Here is a tiny trained network, its code and every weight. The questions are about switching its units off for an input and a target symbol, where a switched-off unit gives its printed mean instead of its output.

import numpy as np


def w(rows, s, z=0):
    codes = np.array(rows[::2]) - 128.0
    scale = np.full(codes.shape[1], s)
    scale[-1] = z or s
    return codes * scale


def f(y):
    return np.maximum(y, 0)


def softmax(a):
    e = np.exp(a - a.max(-1, keepdims=True))
    return e / e.sum(-1, keepdims=True)


def log_softmax(a):
    a = a - a.max(-1, keepdims=True)
    return a - np.log(np.exp(a).sum(-1, keepdims=True))


def net(x, mask):
    ids = ['αβγδεηθλμξπστφψω'.index(c) for c in x.split()]
    T = len(ids)
    res = E[ids] + P[:T]
    q, k, v = (res @ M[0].T for M in (Q, K, V))
    z = softmax(np.where(np.tri(T) > 0, q @ k.T / 3**0.5, -1e9)) @ v
    res = res + np.where(mask[0], z, O[0][:, -1]) @ O[0][:, :-1]
    y = f(res @ A[0][:, :-1].T + A[0][:, -1])
    res = res + np.where(mask[1:9], y, B[0][:, -1]) @ B[0][:, :-1]
    return log_softmax(res[-1] @ U[:, :-1].T + U[:, -1])


Q, K, V, O, A, B = {}, {}, {}, {}, {}, {}
E = w([
[114,65,121,81,75,66],'α',
[184,144,98,123,61,98],'β',
[114,142,54,112,143,166],'γ',
[113,143,166,181,109,215],'δ',
[206,166,110,55,100,120],'ε',
[165,143,130,136,56,108],'η',
[100,205,252,127,123,130],'θ',
[185,149,134,63,104,132],'λ',
[118,167,144,199,121,177],'μ',
[185,160,146,81,88,150],'ξ',
[153,171,118,110,134,199],'π',
[19,179,151,198,237,168],'σ',
[90,176,121,54,138,205],'τ',
[87,150,202,73,26,122],'φ',
[139,118,126,103,42,62],'ψ',
[131,175,91,147,145,121],'ω',
],0.022)
P = w([
[241,154,184,96,248,185],'0',
[78,85,136,195,70,128],'1',
[67,96,145,184,70,127],'2',
[52,106,159,184,67,130],'3',
[52,123,173,177,63,142],'4',
[102,188,167,127,72,187],'5',
[50,152,186,152,61,151],'6',
[66,176,185,128,65,166],'7',
],0.011)
Q[0] = w([
[58,217,112,203,106,224],'h0',
[108,133,142,123,57,163],'h0',
[78,142,141,166,249,177],'h0',
],0.013)
K[0] = w([
[2,188,173,65,132,147],'h0',
[177,173,131,99,174,109],'h0',
[4,188,85,127,18,126],'h0',
],0.0091)
V[0] = w([
[78,198,253,232,167,209],'h0',
[221,185,143,230,100,58],'h0',
[162,112,67,171,201,151],'h0',
],0.011)
O[0] = w([
[90,70,207,206,170,146,255],'h0',
[132,243,215,111,130,44,111],'h0',
[8,192,85,93,61,195,108],'h0',
],0.013,0.021)
A[0] = w([
[6,190,106,65,73,165,139],'n0',
[134,94,124,106,58,194,255],'n1',
[183,175,1,53,40,96,88],'n2',
[152,207,206,133,113,81,106],'n3',
[195,60,174,146,2,83,230],'n4',
[91,98,190,183,75,70,231],'n5',
[140,166,166,150,151,161,233],'n6',
[159,61,31,90,65,222,71],'n7',
],0.0081,0.0076)
B[0] = w([
[195,100,52,149,150,72,159],'n0',
[170,147,25,104,175,153,176],'n1',
[115,1,125,114,174,67,161],'n2',
[128,60,181,202,87,71,180],'n3',
[159,130,163,50,101,203,196],'n4',
[141,187,113,136,159,156,251],'n5',
[133,205,53,77,70,118,194],'n6',
[11,141,210,112,107,77,170],'n7',
],0.0097,0.031)
U = w([
[121,95,183,24,200,102,34],'α',
[104,79,163,229,143,10,48],'β',
[97,116,78,183,212,54,147],'γ',
[118,203,196,85,135,199,86],'δ',
[195,57,101,181,187,74,1],'ε',
[100,170,223,99,71,63,135],'η',
[121,87,246,162,180,93,122],'θ',
[214,120,110,66,142,138,181],'λ',
[62,166,174,208,86,78,123],'μ',
[186,191,160,63,88,151,239],'ξ',
[189,210,75,48,188,201,160],'π',
[123,141,76,237,254,93,27],'σ',
[103,62,156,92,184,177,187],'τ',
[218,88,193,68,140,186,128],'φ',
[134,60,250,79,98,111,76],'ψ',
[129,196,90,214,191,20,217],'ω',
],0.0073,0.0055)

Each question gives the input, a string of symbols that net reads in full, and the target symbol t.
The units are the heads (3 rows each of Q, K, V and O) and the neurons (one row each of A and B). Each row of codes is followed by its name. A weight is (code - 128) times the scale printed after its matrix; where a second scale follows, it is the last column's (O, A, B and U).
mask holds one flag per unit, heads first, then neurons. A switched-off unit (its flag False) gives its mean, the last column of its rows in O or B, instead of its output. The means were averaged over made-up inputs and are rounded, as every weight is.
A unit's drop is (log p(t) with every unit on - log p(t) with that unit switched off) / (log p(t) with every unit on - log p(t) with every unit switched off).
The circuit of an input: a set's keep is (log p(t) with only the set's units on - log p(t) with every unit switched off) / (log p(t) with every unit on - log p(t) with every unit switched off). Starting from all 9 units, units are removed one at a time, each time the one whose removal leaves the highest keep (on an exact tie, the one counted first), for as long as the keep stays at least 0.8.
units of the circuit, in order: the units of the circuit, biggest drop first
most important unit: the unit with the biggest drop
top k neurons: the k neurons with the biggest drops, biggest first
input μ η η, target μ: units of the circuit, in order	h0
input α μ γ ε ψ φ δ η, target α: units of the circuit, in order	h0, n2, n7
input ξ ω φ δ, target φ: units of the circuit, in order	h0, n4
input η φ λ ε, target η: units of the circuit, in order	h0, n3
input τ τ β ω α, target τ: top 2 neurons	n1, n7
input ω ψ θ λ β φ γ β, target ω: units of the circuit, in order	h0, n0
input α σ μ ω, target σ: units of the circuit, in order	h0, n4, n5
input τ μ η α β μ η, target τ: top 3 neurons	n7, n1, n6
input β π β ω, target ω: units of the circuit, in order	n4, h0
input μ φ β ω σ θ ε, target μ: units of the circuit, in order	h0, n4
input τ β γ ε, target τ: units of the circuit, in order	h0, n7, n1
input η μ ω ξ μ, target μ: units of the circuit, in order	h0, n6, n2
input φ π π λ η σ α, target φ: top 3 neurons	n6, n4, n7
input τ γ π τ σ λ, target τ: top 4 neurons	n7, n1, n5, n6
input η α τ π φ ξ, target η: top 2 neurons	n3, n1
input β α σ δ η ω β γ, target σ: most important unit	n4
input θ σ τ γ μ π γ β, target θ: top 2 neurons	n3, n1
input γ φ ψ λ δ τ γ α, target γ: top 2 neurons	n0, n7
input θ ψ λ τ φ ξ ε, target θ: top 2 neurons	n3, n1
input ω τ η α π ε φ, target ω: most important unit	h0
